How the items are linked:
z217 * z408
z217 ~ z500
z217 @ z173
z213 * z81
z213 ~ z730
z213 @ z954
z982 * z217
z982 ~ z902
z982 @ z642
z88 * z146
z88 ~ z818
z88 @ z421
z169 * z475
z169 ~ z296
z169 @ z419
z220 * z351
z220 ~ z706
z220 @ z363
z863 * z324
z863 ~ z38
z863 @ z558
z818 * z642
z818 ~ z146
z818 @ z483
z815 * z355
z815 ~ z558
z815 @ z475
z945 * z820
z945 ~ z853
z945 @ z736
z701 * z433
z701 ~ z419
z701 @ z510
z642 * z173
z642 ~ z712
z642 @ z521
z826 * z220
z826 ~ z97
z826 @ z786
z351 * z79
z351 ~ z459
z351 @ z359
z60 * z510
z60 ~ z416
z60 @ z945
z433 * z815
z433 ~ z487
z433 @ z169
z521 * z902
z521 ~ z982
z521 @ z146
z121 * z946
z121 ~ z954
z121 @ z423
z781 * z818
z781 ~ z88
z781 @ z324
z355 * z781
z355 ~ z32
z355 @ z863
z423 * z213
z423 ~ z287
z423 @ z318
z30 * z373
z30 ~ z359
z30 @ z220
z421 * z650
z421 ~ z483
z421 @ z781
z373 * z736
z373 ~ z636
z373 @ z351
z79 * z853
z79 ~ z945
z79 @ z636
z736 * z416
z736 ~ z60
z736 @ z79
z483 * z521
z483 ~ z650
z483 @ z88
z359 * z636
z359 ~ z373
z359 @ z706
z979 * z287
z979 ~ z423
z979 @ z408
z419 * z487
z419 ~ z433
z419 @ z888
z324 * z483
z324 ~ z421
z324 @ z32
z318 * z954
z318 ~ z121
z318 @ z979
z408 * z121
z408 ~ z318
z408 @ z333
z363 * z359
z363 ~ z30
z363 @ z97
z558 * z32
z558 ~ z355
z558 @ z709
z510 * z169
z510 ~ z888
z510 @ z820
z32 * z88
z32 ~ z781
z32 @ z38
z706 * z459
z706 ~ z351
z706 @ z30
z946 * z786
z946 ~ z584
z946 @ z213
z296 * z709
z296 ~ z475
z296 @ z433
z636 * z60
z636 ~ z736
z636 @ z459
z820 * z419
z820 ~ z701
z820 @ z416
z19 * z979
z19 ~ z333
z19 @ z217
z97 * z706
z97 ~ z220
z97 @ z439
z475 * z863
z475 ~ z709
z475 @ z487
z712 * z19
z712 ~ z173
z712 @ z982
z459 * z945
z459 ~ z79
z459 @ z373
z730 * z826
z730 ~ z81
z730 @ z946
z38 * z421
z38 ~ z324
z38 @ z355
z709 * z38
z709 ~ z863
z709 @ z815
z81 * z97
z81 ~ z826
z81 @ z584
z954 * z584
z954 ~ z946
z954 @ z287
z439 * z30
z439 ~ z363
z439 @ z826
z584 * z439
z584 ~ z786
z584 @ z730
z416 * z888
z416 ~ z510
z416 @ z853
z902 * z500
z902 ~ z217
z902 @ z712
z333 * z423
z333 ~ z979
z333 @ z500
z853 * z701
z853 ~ z820
z853 @ z60
z500 * z318
z500 ~ z408
z500 @ z19
z173 * z333
z173 ~ z19
z173 @ z902
z287 * z730
z287 ~ z213
z287 @ z121
z786 * z363
z786 ~ z439
z786 @ z81
z888 * z296
z888 ~ z169
z888 @ z701
z650 * z982
z650 ~ z521
z650 @ z818
z146 * z712
z146 ~ z642
z146 @ z650
z487 * z558
z487 ~ z815
z487 @ z296

In the rows, zero is written as 541.

The rows follow the links: the fewer symbols apart two items are, the more alike their rows tend to be.

Each row is also shifted at random along 4 hidden directions that mean nothing.

Rows with their items:
471 595 486 597 440 585 664 599 635 466 568 591 555 598 633 548 591 622 482 557 461 546 652 614 561 570 574 607 423 485 603 495 472 673 541 604 529 514 525 612 614 533 519 425 433 467 488 487
item: z217
697 464 610 679 554 529 490 548 529 538 564 549 508 571 471 491 504 517 582 555 643 488 430 492 603 470 541 426 532 631 458 581 504 502 546 550 514 616 529 604 517 657 570 614 574 515 555 399
item: z853
590 540 471 573 384 523 474 498 518 583 571 518 537 458 487 537 583 488 512 445 594 543 460 469 521 495 620 405 495 614 489 543 526 564 531 419 582 515 423 535 557 494 418 670 535 562 603 528
item: z433
571 648 442 561 577 493 517 430 586 625 645 551 538 567 435 517 480 512 585 461 623 533 572 478 436 479 489 492 509 674 557 500 642 533 522 582 567 448 513 550 665 536 544 535 561 520 482 542
item: z38
678 475 554 606 398 532 500 486 461 541 552 570 532 576 494 535 579 551 583 483 639 524 412 451 607 526 570 485 499 707 450 584 484 553 544 451 570 585 488 598 560 621 502 622 562 468 619 545
item: z510
386 605 495 610 574 541 568 607 627 514 595 554 589 543 517 566 587 565 507 523 491 551 644 552 572 556 525 598 433 470 590 465 563 665 484 637 515 432 532 538 568 527 549 441 525 558 477 565
item: z712
600 481 662 469 612 557 636 516 577 432 528 586 509 512 637 459 507 383 612 558 460 565 637 562 435 488 517 588 590 383 618 547 447 509 384 713 436 528 551 495 479 665 500 517 609 584 467 419
item: z954
259 647 484 520 539 550 544 509 574 633 558 498 494 480 519 612 537 524 602 549 583 508 573 631 598 583 486 555 520 492 609 454 469 566 509 548 514 418 468 632 670 524 516 567 443 543 575 583
item: z818
647 603 484 593 472 552 508 492 562 604 623 534 515 493 453 573 548 426 568 474 615 554 499 504 517 528 556 421 521 580 508 516 529 549 517 493 521 459 412 561 644 539 478 667 586 630 557 486
item: z475
670 654 381 554 472 478 542 456 604 600 623 547 544 577 465 541 530 561 537 447 596 541 542 505 469 517 527 512 498 692 537 476 606 553 569 514 609 460 517 553 683 478 489 539 515 511 485 549
item: z355
484 456 665 700 767 544 452 579 532 604 576 532 517 577 473 497 411 486 524 630 629 451 426 531 622 486 476 406 626 578 424 628 639 403 627 548 521 635 594 522 506 574 654 614 630 641 582 400
item: z60
987 516 523 564 519 579 427 466 440 662 587 572 589 463 521 497 504 516 435 456 559 481 533 401 453 460 547 460 426 681 521 649 706 574 514 497 674 518 446 436 578 414 491 517 626 553 675 668
item: z169
284 623 457 542 541 515 535 551 592 549 578 521 554 505 487 607 589 534 570 498 524 553 582 564 614 600 510 627 469 470 577 436 500 644 467 572 522 386 496 557 605 536 523 497 518 554 513 649
item: z521
641 488 564 457 527 451 660 527 598 387 470 563 494 626 608 476 537 527 620 540 477 601 533 580 484 538 547 634 640 491 554 520 440 473 524 608 495 619 656 513 456 656 512 523 529 515 395 448
item: z81
727 468 649 464 592 562 501 551 450 520 436 515 528 514 559 480 516 554 587 625 555 541 535 575 520 518 565 540 615 511 582 579 498 457 533 556 502 640 583 590 384 593 582 552 513 469 581 529
item: z30
953 439 601 652 663 490 456 587 546 567 527 545 542 516 489 423 475 539 477 558 567 457 479 488 569 448 530 469 512 579 485 579 634 492 535 587 594 587 594 469 440 544 554 516 595 546 560 508
item: z736
521 511 616 480 625 583 635 601 572 477 509 542 533 544 669 552 513 496 506 615 426 569 614 622 490 575 525 589 641 369 578 583 536 502 568 581 482 588 592 460 486 512 565 517 573 654 500 470
item: z213
648 463 605 680 667 545 517 532 528 639 558 567 469 589 548 499 391 551 489 622 619 411 427 567 603 475 469 418 607 629 427 643 619 414 683 521 604 656 578 531 602 510 603 577 548 577 631 397
item: z416
427 675 458 535 584 581 522 485 543 688 591 511 538 504 505 554 469 560 516 563 587 507 625 603 460 506 515 476 499 581 626 513 619 533 558 563 570 457 482 617 659 429 551 525 458 517 579 544
item: z421
311 566 550 629 596 519 655 551 681 487 593 591 488 590 558 484 502 494 570 562 529 503 626 616 551 479 483 566 485 455 601 475 447 586 469 725 462 481 535 598 610 657 524 455 474 525 437 365
item: z173
465 661 449 515 508 581 548 509 549 668 568 512 533 483 540 605 535 569 531 549 567 516 615 617 545 572 519 551 494 530 639 477 536 593 537 543 563 432 452 617 671 457 522 517 426 505 602 607
item: z483
443 640 455 533 611 532 559 528 600 637 562 528 503 477 549 582 515 566 518 549 515 482 607 606 596 574 461 624 493 481 601 471 584 592 522 572 600 409 532 521 666 450 528 461 473 566 559 646
item: z146
631 598 478 593 469 470 552 422 611 561 646 536 459 525 423 521 519 345 681 438 658 548 475 515 515 481 516 429 542 576 511 472 419 519 441 579 469 426 414 609 672 679 440 677 569 594 488 378
item: z815
765 523 517 440 376 496 668 586 579 356 472 554 548 617 617 566 667 607 568 507 437 665 564 565 519 624 633 658 576 478 560 491 426 583 544 512 492 606 614 539 453 603 498 532 487 485 419 543
item: z584
792 503 488 617 345 549 528 544 501 548 522 551 542 597 564 559 593 668 464 527 574 516 431 513 617 547 621 473 491 685 453 587 528 563 661 380 646 634 500 585 563 486 503 590 468 451 634 535
item: z820
431 516 623 432 555 584 505 626 455 405 486 527 669 641 530 647 665 620 568 574 485 685 555 463 534 679 600 646 634 539 515 566 600 533 587 473 455 644 663 527 392 571 675 551 671 543 458 679
item: z786

Start here and follow the symbols in turn, left to right. Where do you end up?
Answers are names.
632 664 522 516 581 635 483 455 488 655 620 551 599 480 470 558 528 499 593 518 613 523 661 510 466 516 487 542 429 597 670 504 592 610 417 638 517 399 427 640 644 542 566 491 537 482 572 640
* @ *: z982
388 614 465 570 498 523 524 579 590 500 588 539 607 505 460 605 657 542 583 464 530 598 611 502 599 594 544 651 418 500 596 429 495 703 421 589 496 380 492 563 567 579 524 475 540 528 493 669
@ ~ *: z217
586 611 489 524 624 518 567 441 589 647 592 552 466 472 537 510 466 462 601 527 568 452 623 596 540 492 417 614 477 502 638 471 504 575 420 676 553 371 478 553 690 555 492 463 483 523 542 580
* ~ *: z500
461 557 607 598 692 637 388 534 452 708 635 516 605 458 446 610 479 435 487 559 614 519 513 432 517 543 487 397 582 569 480 644 756 498 579 481 539 510 450 450 601 423 628 621 732 736 665 612
* ~: z863
649 483 494 579 433 479 507 453 515 607 537 554 462 493 549 463 495 496 506 474 590 457 424 487 527 451 557 437 521 659 476 595 530 497 551 475 652 564 480 492 590 511 423 607 527 529 639 501
@ ~ ~ @: z433
721 654 436 572 438 563 509 525 542 585 636 529 584 545 451 655 612 528 549 463 597 598 528 473 536 608 564 483 503 627 505 507 607 598 580 432 535 451 447 552 686 471 533 610 579 592 544 611
~ ~ *: z421
614 476 639 670 593 557 393 641 477 508 560 526 633 567 392 566 599 549 544 545 616 561 446 436 625 563 593 456 527 593 448 572 610 551 543 489 483 591 553 567 412 607 644 615 661 574 571 563
@ * ~: z510
624 510 630 467 661 549 630 575 562 460 511 566 536 590 636 555 508 513 550 607 452 585 599 583 495 596 505 631 660 419 555 569 557 489 562 597 481 607 645 472 498 561 612 512 604 619 458 505
* ~ ~: z220
361 599 469 627 477 536 619 613 663 471 574 558 562 570 552 546 609 588 513 521 494 561 624 594 590 542 574 576 429 471 596 454 473 671 500 608 520 464 516 598 566 555 500 459 450 506 454 485
@ @: z982
698 689 379 518 462 583 525 509 543 672 582 524 590 501 527 554 534 668 414 519 546 525 655 556 442 509 585 498 425 645 627 521 678 608 598 502 662 474 479 588 650 331 523 443 415 440 583 626
* @: z483
639 479 667 450 670 570 488 558 444 493 479 538 619 564 524 474 517 572 555 608 530 580 581 491 444 524 564 565 609 544 568 614 614 456 532 596 504 656 649 543 363 587 654 502 616 490 504 572
@ ~ ~: z30
606 442 542 545 557 484 458 637 518 533 422 474 532 506 519 561 576 624 490 579 524 535 407 551 691 597 579 544 610 509 453 539 560 494 642 399 588 629 612 474 401 473 560 599 523 573 611 631
~ @ ~: z736
602 437 589 515 535 470 447 588 484 507 439 479 520 517 505 543 593 561 601 555 570 561 408 539 679 579 574 566 608 512 487 519 461 490 534 455 521 594 592 532 393 616 544 630 550 535 584 616
* ~ ~: z416
589 656 451 576 578 535 517 484 574 642 643 536 542 563 461 617 501 520 539 507 610 543 518 509 511 571 482 482 562 632 487 524 666 529 628 475 578 470 506 513 722 446 571 587 594 634 544 576
@ *: z38
